Below are the code and all the weights of a small trained network. Each question names an input and a class and asks about switching units off, where a switched-off unit gives its printed mean instead of its output.

import numpy as np


def w(rows, s, z=0):
    codes = np.array(rows[::2]) - 128.0
    scale = np.full(codes.shape[1], s)
    scale[-1] = z or s
    return codes * scale


def norm(h):
    return h / np.sqrt((h * h).mean(-1, keepdims=True) + 1e-5)


def f(y):
    return np.maximum(y, 0)


def log_softmax(a):
    a = a - a.max(-1, keepdims=True)
    return a - np.log(np.exp(a).sum(-1, keepdims=True))


def net(x, mask):
    res = np.array(x, float).reshape(1, 3) / 4 @ E
    u = 0
    for l in range(4):
        y = f(norm(res) @ A[l][:, :-1].T + A[l][:, -1])
        res = res + np.where(mask[u : u + 6], y, B[l][:, -1]) @ B[l][:, :-1]
        u += 6
    return log_softmax(norm(res)[-1] @ U[:, :-1].T + U[:, -1])


A, B = {}, {}
E = w([
[112,135,3],'x0',
[116,23,115],'x1',
[218,156,118],'x2',
],0.0064)
A[0] = w([
[110,161,149,3],'L0N0',
[255,74,155,10],'L0N1',
[125,202,131,117],'L0N2',
[131,134,122,54],'L0N3',
[162,155,237,134],'L0N4',
[16,109,82,96],'L0N5',
],0.0073,0.0028)
B[0] = w([
[137,69,196,132],'L0N0',
[253,152,133,189],'L0N1',
[67,140,206,195],'L0N2',
[185,195,183,128],'L0N3',
[45,123,91,254],'L0N4',
[170,180,52,207],'L0N5',
],0.0043,0.0037)
A[1] = w([
[249,217,118,102],'L1N0',
[97,226,172,4],'L1N1',
[98,18,118,134],'L1N2',
[178,63,156,76],'L1N3',
[255,121,145,61],'L1N4',
[51,158,132,66],'L1N5',
],0.0074,0.0034)
B[1] = w([
[214,74,184,252],'L1N0',
[132,201,174,193],'L1N1',
[87,254,154,211],'L1N2',
[18,60,81,168],'L1N3',
[120,27,114,200],'L1N4',
[217,116,119,172],'L1N5',
],0.0065,0.0036)
A[2] = w([
[142,235,191,144],'L2N0',
[231,63,196,48],'L2N1',
[33,105,212,82],'L2N2',
[2,41,235,62],'L2N3',
[199,197,85,118],'L2N4',
[91,87,72,2],'L2N5',
],0.0055,0.0038)
B[2] = w([
[3,124,121,254],'L2N0',
[159,124,41,186],'L2N1',
[41,192,89,195],'L2N2',
[81,224,208,207],'L2N3',
[72,98,156,200],'L2N4',
[134,128,130,133],'L2N5',
],0.0059,0.0033)
A[3] = w([
[205,254,116,148],'L3N0',
[112,126,74,138],'L3N1',
[105,225,196,151],'L3N2',
[114,79,173,253],'L3N3',
[145,211,197,97],'L3N4',
[91,136,23,162],'L3N5',
],0.014,0.0031)
B[3] = w([
[60,66,144,189],'L3N0',
[115,156,170,169],'L3N1',
[95,138,10,255],'L3N2',
[120,162,52,174],'L3N3',
[110,173,92,208],'L3N4',
[180,170,190,215],'L3N5',
],0.014,0.0093)
U = w([
[147,119,161,2],'0',
[189,233,210,212],'1',
[251,45,83,140],'2',
[101,49,188,90],'3',
[43,200,51,178],'4',
],0.017,0.0095)

Each question gives the input, the list of numbers given to net, and the class t.
The units are the neurons (one row each of A and B). Each row of codes is followed by its name. A weight is (code - 128) times the scale printed after its matrix; where a second scale follows, it is the last column's (A, B and U).
mask holds one flag per neuron, layer by layer. A switched-off neuron (its flag False) gives its mean, the last column of its row in B, instead of its output. The means were averaged over made-up inputs and are rounded, as every weight is.
A unit's drop is (log p(t) with every unit on - log p(t) with that unit switched off) / (log p(t) with every unit on - log p(t) with every unit switched off).
The circuit of an input: a set's keep is (log p(t) with only the set's units on - log p(t) with every unit switched off) / (log p(t) with every unit on - log p(t) with every unit switched off). Starting from the 12 units with the biggest drops (on a tie, the unit counted first), units are removed one at a time, each time the one whose removal leaves the highest keep (on an exact tie, the one counted first), for as long as the keep stays at least 0.8.
circuit, biggest first: the units of the circuit, biggest drop first
most important unit: the unit with the biggest drop
k most important neurons: the k neurons with the biggest drops, biggest first
top k neurons in layer l: the k neurons of layer l with the biggest drops, biggest first
drop of u: that unit's drop, to one decimal
input [6,4,6], class 1: 2 most important neurons -> [L3N2; L3N5]
input [8,-7,7], class 3: most important unit -> L3N0
input [1,8,0], class 1: circuit, biggest first -> [L1N0; L3N5; L3N2; L3N0]
input [7,-4,1], class 1: circuit, biggest first -> [L3N5; L3N2]
input [8,7,7], class 1: circuit, biggest first -> [L3N5; L3N2]
input [3,0,3], class 2: 4 most important neurons -> [L0N4; L1N0; L2N0; L2N2]
input [4,-3,3], class 3: top 3 neurons in layer 1 -> [L1N2; L1N0; L1N1]
input [-5,3,5], class 2: 2 most important neurons -> [L0N1; L3N2]
input [7,-6,0], class 1: 4 most important neurons -> [L3N5; L2N3; L1N2; L3N2]
input [-3,3,3], class 2: 2 most important neurons -> [L0N1; L3N2]
input [6,-4,6], class 3: 2 most important neurons -> [L3N0; L3N2]
input [4,-5,6], class 3: 2 most important neurons -> [L3N0; L1N0]
input [2,8,-4], class 1: top 2 neurons in layer 0 -> [L0N5; L0N2]
input [2,-2,-4], class 1: most important unit -> L3N5
input [-1,-1,3], class 2: drop of L0N1 -> 0.5
